Here is a tiny trained network, its code and every weight. The questions are about switching its units off for an input and a class, where a switched-off unit gives its printed mean instead of its output.

import numpy as np


def w(rows, s, z=0):
    codes = np.array(rows[::2]) - 128.0
    scale = np.full(codes.shape[1], s)
    scale[-1] = z or s
    return codes * scale


def norm(h):
    return h / np.sqrt((h * h).mean(-1, keepdims=True) + 1e-5)


def f(y):
    return y / 2 * (1 + np.tanh(0.7978845608 * (y + 0.044715 * y**3)))


def log_softmax(a):
    a = a - a.max(-1, keepdims=True)
    return a - np.log(np.exp(a).sum(-1, keepdims=True))


def net(x, mask):
    res = np.array(x, float).reshape(1, 6) / 4 @ E
    u = 0
    for l in range(4):
        y = f(norm(res) @ A[l][:, :-1].T + A[l][:, -1])
        res = res + np.where(mask[u : u + 4], y, B[l][:, -1]) @ B[l][:, :-1]
        u += 4
    return log_softmax(norm(res)[-1] @ U[:, :-1].T + U[:, -1])


A, B = {}, {}
E = w([
[127,122,130,130,126],'x0',
[124,125,130,128,128],'x1',
[240,114,84,38,18],'x2',
[55,150,139,138,15],'x3',
[217,254,202,183,156],'x4',
[92,155,181,34,149],'x5',
],0.0072)
A[0] = w([
[174,204,210,168,113,107],'0.n0',
[112,131,216,2,168,79],'0.n1',
[11,94,129,254,225,1],'0.n2',
[180,110,182,139,221,148],'0.n3',
],0.0082,0.004)
B[0] = w([
[89,15,140,142,111,216],'0.n0',
[73,155,58,213,115,187],'0.n1',
[38,196,181,1,156,253],'0.n2',
[96,146,95,108,165,218],'0.n3',
],0.0099,0.0046)
A[1] = w([
[50,213,139,88,85,138],'1.n0',
[118,107,87,56,126,3],'1.n1',
[211,179,252,140,140,60],'1.n2',
[133,160,255,200,67,172],'1.n3',
],0.0082,0.0021)
B[1] = w([
[135,155,64,141,170,254],'1.n0',
[97,54,157,139,204,151],'1.n1',
[1,24,174,130,153,157],'1.n2',
[116,87,73,115,68,199],'1.n3',
],0.009,0.0041)
A[2] = w([
[126,117,63,107,247,202],'2.n0',
[120,155,195,203,146,62],'2.n1',
[80,183,111,95,103,253],'2.n2',
[196,78,62,98,121,187],'2.n3',
],0.011,0.0025)
B[2] = w([
[255,67,133,187,111,254],'2.n0',
[127,107,222,142,104,133],'2.n1',
[198,174,37,133,59,206],'2.n2',
[86,221,197,154,179,202],'2.n3',
],0.0086,0.0081)
A[3] = w([
[122,131,190,81,96,150],'3.n0',
[191,119,140,100,87,55],'3.n1',
[147,101,10,99,162,3],'3.n2',
[105,120,213,156,154,95],'3.n3',
],0.011,0.0024)
B[3] = w([
[162,95,142,75,246,142],'3.n0',
[68,216,179,66,198,158],'3.n1',
[117,101,217,198,116,251],'3.n2',
[92,105,111,88,76,196],'3.n3',
],0.011,0.0031)
U = w([
[93,239,175,19,188,142],'0',
[167,146,79,153,102,255],'1',
[140,179,101,250,98,88],'2',
[77,14,168,104,96,28],'3',
],0.012,0.0049)

Each question gives the input, the list of numbers given to net, and the class t.
The units are the neurons (one row each of A and B). Each row of codes is followed by its name. A weight is (code - 128) times the scale printed after its matrix; where a second scale follows, it is the last column's (A, B and U).
mask holds one flag per neuron, layer by layer. A switched-off neuron (its flag False) gives its mean, the last column of its row in B, instead of its output. The means were averaged over made-up inputs and are rounded, as every weight is.
A unit's drop is (log p(t) with every unit on - log p(t) with that unit switched off) / (log p(t) with every unit on - log p(t) with every unit switched off).
The circuit of an input: a set's keep is (log p(t) with only the set's units on - log p(t) with every unit switched off) / (log p(t) with every unit on - log p(t) with every unit switched off). Starting from the 12 units with the biggest drops (on a tie, the unit counted first), units are removed one at a time, each time the one whose removal leaves the highest keep (on an exact tie, the one counted first), for as long as the keep stays at least 0.8.
units of the circuit, in order: the units of the circuit, biggest drop first
most important unit: the unit with the biggest drop
k most important neurons: the k neurons with the biggest drops, biggest first
k most important neurons of layer l: the k neurons of layer l with the biggest drops, biggest first
input [-3,8,-2,7,5,-4], class 1: units of the circuit, in order => [1.n3 2.n3]
input [-7,-7,-2,-7,8,2], class 3: most important unit => 1.n2
input [-8,8,-4,-5,5,1], class 1: units of the circuit, in order => [2.n0 2.n3]
input [-1,7,3,-3,4,-2], class 3: 4 most important neurons => [0.n1 2.n2 1.n2 1.n0]
input [1,6,2,-6,7,8], class 2: 3 most important neurons => [0.n3 0.n1 2.n0]
input [-8,1,-5,-1,7,1], class 3: 2 most important neurons => [0.n0 3.n3]
input [8,-3,7,1,-6,7], class 0: units of the circuit, in order => [0.n0 3.n1]
input [-1,6,4,4,5,4], class 3: 2 most important neurons of layer 1 => [1.n3 1.n2]
input [-5,-3,5,-2,7,3], class 3: units of the circuit, in order => [1.n2 0.n0]
input [2,3,2,-4,1,7], class 2: 2 most important neurons => [0.n1 3.n2]
input [7,4,-5,3,-5,-3], class 0: 2 most important neurons => [0.n2 0.n1]
input [-7,-3,-5,8,4,1], class 1: 2 most important neurons => [1.n3 2.n2]
input [-4,6,-5,7,1,4], class 1: 2 most important neurons of layer 1 => [1.n0 1.n3]
input [-7,-4,-6,-1,-5,-5], class 0: units of the circuit, in order => [0.n2]
input [-8,6,-1,-5,8,-3], class 3: units of the circuit, in order => [1.n2 0.n0]
input [-4,8,3,5,-2,5], class 1: 2 most important neurons => [2.n2 0.n3]
input [-8,0,7,3,-2,-6], class 0: units of the circuit, in order => [0.n1 3.n1 2.n3]
input [-6,-2,-6,-3,2,-3], class 0: 2 most important neurons => [0.n2 0.n1]
input [-8,-7,5,5,8,-5], class 3: 2 most important neurons of layer 1 => [1.n2 1.n0]
input [6,2,2,2,4,6], class 2: units of the circuit, in order => [0.n1]
input [-2,0,6,-3,8,-3], class 3: 2 most important neurons => [1.n2 2.n2]
input [2,1,-3,-4,-8,8], class 2: 2 most important neurons => [0.n1 0.n0]
input [4,-7,1,-6,-5,6], class 1: 2 most important neurons => [2.n0 0.n0]
input [-4,-2,-6,5,-4,7], class 2: 2 most important neurons of layer 1 => [1.n0 1.n2]
